Below is a small trained network, with its code and all its weights. Each question gives an input and a target symbol and asks what happens when units are switched off, that is, made to give their printed mean instead of their output.

import numpy as np


def w(rows, s, z=0):
    codes = np.array(rows[::2]) - 128.0
    scale = np.full(codes.shape[1], s)
    scale[-1] = z or s
    return codes * scale


def norm(h):
    return h / np.sqrt((h * h).mean(-1, keepdims=True) + 1e-5)


def f(y):
    return np.maximum(y, 0)


def softmax(a):
    e = np.exp(a - a.max(-1, keepdims=True))
    return e / e.sum(-1, keepdims=True)


def log_softmax(a):
    a = a - a.max(-1, keepdims=True)
    return a - np.log(np.exp(a).sum(-1, keepdims=True))


def net(x, mask):
    ids = ['αβδζηλπσφ'.index(c) for c in x.split()]
    T = len(ids)
    res = E[ids] + P[:T]
    r = norm(res)
    for j in range(2):
        rows = slice(4 * j, 4 * j + 4)
        q, k, v = (r @ M[0][rows].T for M in (Q, K, V))
        z = softmax(np.where(np.tri(T) > 0, q @ k.T / 4**0.5, -1e9)) @ v
        o = O[0][rows]
        res = res + np.where(mask[j], z, o[:, -1]) @ o[:, :-1]
    y = f(norm(res) @ A[0][:, :-1].T + A[0][:, -1])
    res = res + np.where(mask[2:14], y, B[0][:, -1]) @ B[0][:, :-1]
    return log_softmax(norm(res)[-1] @ U[:, :-1].T + U[:, -1])


Q, K, V, O, A, B = {}, {}, {}, {}, {}, {}
E = w([
[38,101,83,163,107,218,236,131,162,117,148,182],'α',
[191,126,114,57,136,128,129,138,131,213,75,185],'β',
[68,158,160,77,106,90,78,112,157,43,122,89],'δ',
[166,224,166,167,170,111,215,151,109,189,152,54],'ζ',
[133,159,211,68,115,131,135,184,188,196,115,230],'η',
[151,135,146,193,67,155,135,136,126,223,40,131],'λ',
[99,202,86,173,60,116,144,38,178,144,134,164],'π',
[95,123,3,77,76,117,120,73,100,153,122,105],'σ',
[63,175,164,239,183,115,76,156,108,192,120,199],'φ',
],0.016)
P = w([
[107,77,132,118,164,195,2,118,202,195,212,36],'0',
[114,57,63,198,142,85,104,147,254,52,32,103],'1',
[124,126,70,115,126,103,58,144,187,68,25,122],'2',
[85,130,138,66,158,204,170,82,94,134,61,94],'3',
[92,193,148,134,126,209,142,142,133,83,85,179],'4',
[186,163,88,95,100,204,120,174,100,85,109,184],'5',
[149,155,165,78,92,105,168,129,187,130,95,229],'6',
[168,142,143,172,59,134,162,152,151,111,60,189],'7',
],0.0081)
Q[0] = w([
[89,115,43,103,115,3,145,177,184,54,46,161],'h0',
[78,126,162,141,102,182,87,106,192,87,63,218],'h0',
[100,139,133,138,205,77,24,145,87,139,137,106],'h0',
[251,74,200,190,94,103,41,202,168,200,102,149],'h0',
[106,171,78,157,176,102,210,179,123,149,80,75],'h1',
[171,53,77,181,94,52,5,215,212,89,102,138],'h1',
[59,55,179,122,121,100,203,74,214,118,60,99],'h1',
[94,144,130,82,161,207,74,112,75,116,115,13],'h1',
],0.0055)
K[0] = w([
[109,107,183,130,78,136,88,107,82,105,161,140],'h0',
[127,145,75,114,103,164,116,148,112,122,67,161],'h0',
[125,110,117,106,123,152,158,158,133,168,139,109],'h0',
[120,91,80,115,146,158,153,213,2,160,169,144],'h0',
[187,109,127,139,103,114,174,148,113,155,187,169],'h1',
[137,153,156,88,104,185,97,100,96,122,165,115],'h1',
[133,120,117,152,133,117,109,168,158,103,181,127],'h1',
[103,85,116,100,177,71,104,127,166,147,118,80],'h1',
],0.0091)
V[0] = w([
[85,208,114,134,86,140,190,127,91,69,191,63],'h0',
[250,220,187,126,199,4,185,85,77,124,100,34],'h0',
[172,132,45,23,89,221,139,116,172,94,99,117],'h0',
[108,126,83,162,65,36,159,119,97,80,253,100],'h0',
[179,138,206,144,210,154,130,227,121,195,55,96],'h1',
[122,99,250,96,38,106,115,115,164,82,89,198],'h1',
[164,165,87,159,64,158,121,148,185,239,72,191],'h1',
[191,73,154,63,215,48,70,234,149,121,182,107],'h1',
],0.0067)
O[0] = w([
[83,114,170,42,65,199,75,93,151,164,126,140,103],'h0',
[108,217,199,139,47,189,160,170,168,80,98,154,67],'h0',
[103,111,81,193,83,65,169,130,189,167,196,121,205],'h0',
[77,175,146,124,124,184,84,61,144,123,143,103,20],'h0',
[105,25,102,121,87,67,2,191,169,124,151,148,174],'h1',
[149,51,168,150,100,244,122,171,97,121,157,146,138],'h1',
[84,81,146,115,143,123,147,152,168,37,133,69,254],'h1',
[211,179,116,170,86,162,62,110,108,122,232,141,74],'h1',
],0.0082,0.0059)
A[0] = w([
[125,138,157,108,162,96,134,137,105,44,173,2,35],'n0',
[111,155,183,100,48,188,183,82,126,105,88,158,38],'n1',
[109,62,62,174,177,209,128,163,135,95,169,142,69],'n2',
[147,80,89,204,160,101,146,90,31,216,138,174,137],'n3',
[152,205,175,96,186,108,161,183,118,129,138,11,157],'n4',
[63,99,48,100,107,115,137,58,124,17,142,142,80],'n5',
[119,82,50,132,115,107,152,125,223,97,121,154,221],'n6',
[154,86,122,135,159,146,46,142,136,183,114,165,71],'n7',
[118,100,99,121,69,74,123,58,74,86,178,119,34],'n8',
[121,168,83,198,158,188,175,136,160,183,149,99,99],'n9',
[113,170,126,164,152,87,197,167,136,109,131,178,253],'n10',
[155,208,223,112,55,139,122,125,60,43,142,125,82],'n11',
],0.0088,0.0026)
B[0] = w([
[127,159,146,71,165,93,57,3,69,165,157,109,163],'n0',
[163,111,122,127,82,102,163,221,141,148,85,164,182],'n1',
[110,142,228,89,95,192,126,77,134,113,204,70,164],'n2',
[169,114,159,135,100,159,191,97,149,99,135,206,173],'n3',
[90,96,115,79,126,165,86,17,108,101,189,76,174],'n4',
[40,198,103,23,192,165,153,118,106,150,184,53,203],'n5',
[90,194,162,77,105,165,89,64,54,180,170,89,254],'n6',
[132,202,153,203,113,161,126,170,88,120,79,223,155],'n7',
[74,132,103,115,217,127,198,131,128,96,121,79,157],'n8',
[81,157,126,92,97,158,35,54,145,165,133,76,151],'n9',
[131,192,70,120,145,184,119,115,187,171,114,55,203],'n10',
[207,85,52,160,199,154,229,123,118,64,61,193,182],'n11',
],0.0082,0.011)
U = w([
[92,52,152,106,181,58,97,184,138,110,107,72,55],'α',
[195,141,77,162,123,58,176,164,201,134,208,73,112],'β',
[167,132,161,116,205,112,80,147,69,112,70,152,164],'δ',
[163,58,151,125,100,186,108,158,113,117,188,161,136],'ζ',
[103,162,131,77,114,147,65,2,138,145,199,81,152],'η',
[115,197,86,92,193,172,220,120,150,37,86,86,92],'λ',
[128,75,126,120,184,96,159,71,112,172,117,194,4],'π',
[100,190,83,121,83,79,69,174,157,156,79,178,105],'σ',
[176,177,119,154,98,204,222,138,161,123,91,208,192],'φ',
],0.0095,0.004)

Each question gives the input, a string of symbols that net reads in full, and the target symbol t.
The units are the heads (4 rows each of Q, K, V and O) and the neurons (one row each of A and B). Each row of codes is followed by its name. A weight is (code - 128) times the scale printed after its matrix; where a second scale follows, it is the last column's (O, A, B and U).
mask holds one flag per unit, heads first, then neurons. A switched-off unit (its flag False) gives its mean, the last column of its rows in O or B, instead of its output. The means were averaged over made-up inputs and are rounded, as every weight is.
A unit's drop is (log p(t) with every unit on - log p(t) with that unit switched off) / (log p(t) with every unit on - log p(t) with every unit switched off).
The circuit of an input: a set's keep is (log p(t) with only the set's units on - log p(t) with every unit switched off) / (log p(t) with every unit on - log p(t) with every unit switched off). Starting from the 12 units with the biggest drops (on a tie, the unit counted first), units are removed one at a time, each time the one whose removal leaves the highest keep (on an exact tie, the one counted first), for as long as the keep stays at least 0.8.
units of the circuit, in order: the units of the circuit, biggest drop first
most important unit: the unit with the biggest drop
top k neurons: the k neurons with the biggest drops, biggest first
which heads matter: for each layer, one digit per head in row order, 1 if its drop is at least 0.15 and else 0, layers parted by /
input ζ δ ζ δ ζ, target φ: units of the circuit, in order	(h0; n1)
input δ β ζ φ δ ζ λ ζ, target φ: which heads matter	10
input α ζ λ, target π: most important unit	h0
input η δ ζ δ δ σ σ λ, target η: which heads matter	10
input ζ α λ λ, target π: units of the circuit, in order	(h0; n5)
input λ η η, target α: which heads matter	11
input φ α β δ β α ζ β, target π: units of the circuit, in order	(h0; n3)
input ζ φ ζ ζ ζ φ, target σ: which heads matter	01
input δ δ β, target φ: which heads matter	01
input π δ δ δ λ η φ, target α: which heads matter	01
input λ δ β λ, target φ: units of the circuit, in order	(n3; n5)
input δ δ β λ η, target β: which heads matter	10
input β φ β, target β: units of the circuit, in order	(h0; h1)
input π β α α φ, target π: units of the circuit, in order	(h0)
input ζ φ ζ φ α λ, target δ: which heads matter	11
input δ π π η, target λ: which heads matter	01
input ζ π λ ζ δ δ η, target φ: units of the circuit, in order	(h1; n5)
input β β π λ β ζ φ, target β: which heads matter	10
input ζ λ α, target η: top 2 neurons	(n6; n2)
input δ η λ δ β α η ζ, target η: top 2 neurons	(n4; n0)
input η δ λ, target ζ: which heads matter	01
input α φ η, target π: units of the circuit, in order	(h0; n3)
